Below is a small trained network, with its code and all its weights. Each question gives an input and a target symbol and asks what happens when units are switched off, that is, made to give their printed mean instead of their output.

import numpy as np


def w(rows, s, z=0):
    codes = np.array(rows[::2]) - 128.0
    scale = np.full(codes.shape[1], s)
    scale[-1] = z or s
    return codes * scale


def f(y):
    return np.maximum(y, 0)


def softmax(a):
    e = np.exp(a - a.max(-1, keepdims=True))
    return e / e.sum(-1, keepdims=True)


def log_softmax(a):
    a = a - a.max(-1, keepdims=True)
    return a - np.log(np.exp(a).sum(-1, keepdims=True))


def net(x, mask):
    ids = ['αβγδζηθξστψω'.index(c) for c in x.split()]
    T = len(ids)
    res = E[ids] + P[:T]
    u = 0
    for l in range(2):
        r = res
        for j in range(3):
            rows = slice(2 * j, 2 * j + 2)
            q, k, v = (r @ M[l][rows].T for M in (Q, K, V))
            z = softmax(np.where(np.tri(T) > 0, q @ k.T / 2**0.5, -1e9)) @ v
            o = O[l][rows]
            res = res + np.where(mask[u + j], z, o[:, -1]) @ o[:, :-1]
        u += 3
        y = f(res @ A[l][:, :-1].T + A[l][:, -1])
        res = res + np.where(mask[u : u + 16], y, B[l][:, -1]) @ B[l][:, :-1]
        u += 16
    return log_softmax(res[-1] @ U[:, :-1].T + U[:, -1])


Q, K, V, O, A, B = {}, {}, {}, {}, {}, {}
E = w([
[165,16,82,142,112,105],'α',
[142,120,236,236,37,168],'β',
[139,168,241,113,146,2],'γ',
[159,200,17,169,69,86],'δ',
[239,185,170,104,61,141],'ζ',
[81,125,128,114,122,180],'η',
[153,155,94,119,106,13],'θ',
[79,205,91,140,166,203],'ξ',
[155,78,68,95,88,156],'σ',
[74,64,90,202,162,173],'τ',
[164,176,215,62,98,100],'ψ',
[79,124,129,117,123,178],'ω',
],0.019)
P = w([
[88,188,109,132,24,11],'0',
[152,141,150,137,63,90],'1',
[154,125,149,142,71,106],'2',
[154,113,145,145,83,115],'3',
[180,107,115,132,132,113],'4',
[178,103,115,137,142,122],'5',
[178,102,114,145,154,134],'6',
[180,101,111,150,165,141],'7',
[184,101,110,155,176,150],'8',
[182,101,109,159,187,158],'9',
[181,98,103,159,190,161],'10',
[183,97,104,162,197,169],'11',
[183,93,106,164,199,173],'12',
],0.011)
Q[0] = w([
[209,156,119,108,80,162],'0.h1',
[107,142,146,2,181,132],'0.h1',
[91,167,181,153,126,104],'0.h2',
[94,134,75,123,74,127],'0.h2',
[168,160,186,168,146,128],'0.h3',
[205,92,104,120,145,171],'0.h3',
],0.011)
K[0] = w([
[160,197,84,43,62,221],'0.h1',
[107,142,198,2,117,154],'0.h1',
[67,118,169,130,83,86],'0.h2',
[72,172,64,145,68,93],'0.h2',
[191,172,210,128,134,104],'0.h3',
[247,179,94,213,232,140],'0.h3',
],0.0086)
V[0] = w([
[157,170,33,166,125,213],'0.h1',
[213,141,84,115,89,79],'0.h1',
[235,88,126,67,196,139],'0.h2',
[182,253,53,223,139,139],'0.h2',
[171,116,189,95,150,117],'0.h3',
[105,78,243,128,184,188],'0.h3',
],0.007)
O[0] = w([
[105,206,164,51,138,85,213],'0.h1',
[101,76,169,53,161,89,234],'0.h1',
[167,64,184,96,133,120,57],'0.h2',
[200,103,216,179,147,159,252],'0.h2',
[131,119,124,71,3,149,109],'0.h3',
[204,139,189,102,38,182,5],'0.h3',
],0.0064,0.0033)
A[0] = w([
[8,120,111,152,140,130,111],'0.n1',
[61,156,169,67,182,93,95],'0.n2',
[148,174,50,116,187,113,242],'0.n3',
[140,129,62,87,140,141,184],'0.n4',
[161,75,142,114,61,128,43],'0.n5',
[164,181,181,72,145,50,51],'0.n6',
[102,153,100,128,150,177,98],'0.n7',
[137,165,135,155,90,162,162],'0.n8',
[172,135,187,94,71,161,185],'0.n9',
[96,97,101,159,123,139,2],'0.n10',
[96,95,111,158,133,149,124],'0.n11',
[153,209,168,78,67,83,100],'0.n12',
[94,101,124,112,108,153,159],'0.n13',
[183,197,106,68,83,96,48],'0.n14',
[152,117,40,79,108,150,136],'0.n15',
[193,153,147,146,74,117,201],'0.n16',
],0.013,0.0065)
B[0] = w([
[212,212,130,129,56,135,197],'0.n1',
[72,166,173,160,50,136,152],'0.n2',
[117,34,193,115,147,136,247],'0.n3',
[2,109,146,184,88,98,175],'0.n4',
[154,63,100,114,71,159,165],'0.n5',
[87,212,37,106,162,165,203],'0.n6',
[126,121,158,77,17,198,173],'0.n7',
[93,152,181,98,30,86,168],'0.n8',
[162,39,91,137,217,109,207],'0.n9',
[226,146,74,168,98,172,145],'0.n10',
[107,159,92,153,84,186,179],'0.n11',
[90,226,132,158,194,168,202],'0.n12',
[172,173,86,131,135,93,147],'0.n13',
[62,169,132,167,185,213,170],'0.n14',
[17,167,192,139,49,79,157],'0.n15',
[45,122,116,137,182,51,209],'0.n16',
],0.007,0.011)
Q[1] = w([
[167,232,119,107,130,156],'1.h1',
[117,14,145,99,180,186],'1.h1',
[107,224,94,107,192,186],'1.h2',
[189,254,108,115,49,106],'1.h2',
[147,14,176,148,126,63],'1.h3',
[49,65,101,79,144,239],'1.h3',
],0.0092)
K[1] = w([
[94,173,103,99,139,51],'1.h1',
[124,84,147,113,171,162],'1.h1',
[89,123,68,108,159,2],'1.h2',
[145,204,99,115,68,69],'1.h2',
[117,54,162,150,123,73],'1.h3',
[140,98,129,103,130,204],'1.h3',
],0.0095)
V[1] = w([
[103,152,165,164,117,42],'1.h1',
[112,180,117,207,213,157],'1.h1',
[191,101,1,144,153,46],'1.h2',
[87,175,200,20,136,90],'1.h2',
[144,109,96,82,127,167],'1.h3',
[179,131,103,166,151,211],'1.h3',
],0.0077)
O[1] = w([
[45,94,161,254,116,169,209],'1.h1',
[154,84,176,104,57,49,254],'1.h1',
[48,87,53,133,111,47,52],'1.h2',
[113,98,115,135,181,242,138],'1.h2',
[112,186,142,244,77,145,71],'1.h3',
[74,168,128,211,108,68,131],'1.h3',
],0.0081,0.0071)
A[1] = w([
[210,79,106,104,73,199,93],'1.n1',
[135,43,107,47,202,136,136],'1.n2',
[116,214,154,106,161,142,56],'1.n3',
[96,189,66,81,136,52,87],'1.n4',
[61,131,133,132,183,103,24],'1.n5',
[190,162,156,148,56,158,97],'1.n6',
[183,39,153,67,44,100,137],'1.n7',
[63,230,155,143,72,171,123],'1.n8',
[108,157,101,119,62,163,135],'1.n9',
[106,114,43,114,47,196,120],'1.n10',
[132,86,166,154,106,170,1],'1.n11',
[169,142,164,27,151,86,52],'1.n12',
[6,200,137,68,126,169,169],'1.n13',
[119,171,104,75,220,129,182],'1.n14',
[165,186,32,150,109,165,111],'1.n15',
[223,55,50,99,159,132,147],'1.n16',
],0.011,0.0083)
B[1] = w([
[80,146,189,58,135,128,174],'1.n1',
[189,157,130,164,189,69,197],'1.n2',
[100,172,124,131,78,148,151],'1.n3',
[154,129,135,178,148,201,168],'1.n4',
[128,155,150,11,100,132,193],'1.n5',
[142,83,123,73,168,122,202],'1.n6',
[189,156,132,153,72,133,201],'1.n7',
[188,76,55,118,175,139,237],'1.n8',
[130,143,116,120,159,65,178],'1.n9',
[97,210,95,70,82,94,177],'1.n10',
[101,78,84,130,100,142,169],'1.n11',
[82,110,101,136,102,178,158],'1.n12',
[129,185,165,177,111,104,248],'1.n13',
[99,40,130,126,104,95,198],'1.n14',
[119,199,180,156,144,141,152],'1.n15',
[28,125,111,122,93,196,152],'1.n16',
],0.011,0.015)
U = w([
[102,95,56,86,67,114,107],'α',
[101,32,116,213,90,144,122],'β',
[161,173,115,192,129,172,211],'γ',
[241,125,143,166,188,47,253],'δ',
[184,183,116,106,138,124,64],'ζ',
[180,188,125,111,136,129,48],'η',
[157,130,113,62,87,89,19],'θ',
[191,142,190,137,139,182,173],'ξ',
[96,254,207,203,110,72,125],'σ',
[174,153,175,163,44,108,58],'τ',
[120,131,93,180,91,139,95],'ψ',
[146,47,53,116,143,113,138],'ω',
],0.0092,0.0051)

Each question gives the input, a string of symbols that net reads in full, and the target symbol t.
The units are the heads (2 rows each of Q, K, V and O) and the neurons (one row each of A and B). Each row of codes is followed by its name. A weight is (code - 128) times the scale printed after its matrix; where a second scale follows, it is the last column's (O, A, B and U).
mask holds one flag per unit, layer by layer, with each layer's heads first. A switched-off unit (its flag False) gives its mean, the last column of its rows in O or B, instead of its output. The means were averaged over made-up inputs and are rounded, as every weight is.
A unit's drop is (log p(t) with every unit on - log p(t) with that unit switched off) / (log p(t) with every unit on - log p(t) with every unit switched off).
The circuit of an input: a set's keep is (log p(t) with only the set's units on - log p(t) with every unit switched off) / (log p(t) with every unit on - log p(t) with every unit switched off). Starting from the 12 units with the biggest drops (on a tie, the unit counted first), units are removed one at a time, each time the one whose removal leaves the highest keep (on an exact tie, the one counted first), for as long as the keep stays at least 0.8.
circuit, biggest first: the units of the circuit, biggest drop first
unit that matters most: the unit with the biggest drop
top k neurons: the k neurons with the biggest drops, biggest first
top k neurons in layer l: the k neurons of layer l with the biggest drops, biggest first
which heads matter: for each layer, one digit per head in row order, 1 if its drop is at least 0.15 and else 0, layers parted by /
input ξ σ τ α τ ζ α ω δ β, target δ: which heads matter	100 / 000
input β α ξ ω, target ω: top 2 neurons	[1.n8 0.n16]
input ζ ξ σ τ τ σ τ ζ σ τ δ, target σ: which heads matter	100 / 000
input ζ ξ τ η τ ξ δ, target σ: circuit, biggest first	[0.h1 0.n14 1.n13]
input ζ α ω, target τ: which heads matter	000 / 100
input θ ψ ζ β α, target α: circuit, biggest first	[1.h1 1.n16 0.n5 0.n16]
input β ω ζ θ ξ σ τ σ τ ω τ η, target δ: which heads matter	000 / 111
input σ ψ τ γ γ η τ, target α: which heads matter	010 / 000
input σ ξ γ τ η τ ω, target δ: top 4 neurons in layer 0	[0.n6 0.n12 0.n14 0.n10]
input τ τ ω δ σ, target δ: top 4 neurons	[1.n2 0.n1 0.n8 0.n3]
input γ τ ξ θ, target σ: unit that matters most	1.n13
input β γ τ τ ξ σ, target ξ: top 2 neurons in layer 0	[0.n3 0.n7]
input γ τ τ ω, target α: top 3 neurons in layer 1	[1.n10 1.n8 1.n2]
input δ τ β ζ γ β ω ζ σ τ θ, target σ: circuit, biggest first	[1.n8]
input σ ψ τ σ τ β, target τ: circuit, biggest first	[1.n7 0.n5 0.h3]
input ξ ξ τ θ ζ, target σ: top 3 neurons in layer 0	[0.n12 0.n14 0.n3]
input ψ τ ξ β ψ, target δ: top 3 neurons	[0.n9 1.n2 0.n12]
input σ θ η ω σ, target σ: which heads matter	000 / 100
input ζ ξ ζ, target δ: which heads matter	010 / 100
input τ τ η α θ γ τ δ ψ ψ τ ζ σ, target τ: which heads matter	000 / 010
input γ θ α γ, target δ: circuit, biggest first	[1.h3 1.n2]
input β ω σ, target σ: circuit, biggest first	[0.h2 0.n15 1.n13]
input γ σ σ δ θ σ τ τ σ τ τ, target δ: circuit, biggest first	[1.h1]
input ξ γ ζ ξ σ β θ η β δ γ τ ψ, target σ: top 3 neurons	[1.n8 0.n12 1.n13]
input σ σ ψ β τ θ τ ξ β β, target ξ: top 3 neurons	[0.n3 0.n7 0.n9]
input σ τ ω τ ψ, target σ: which heads matter	010 / 000
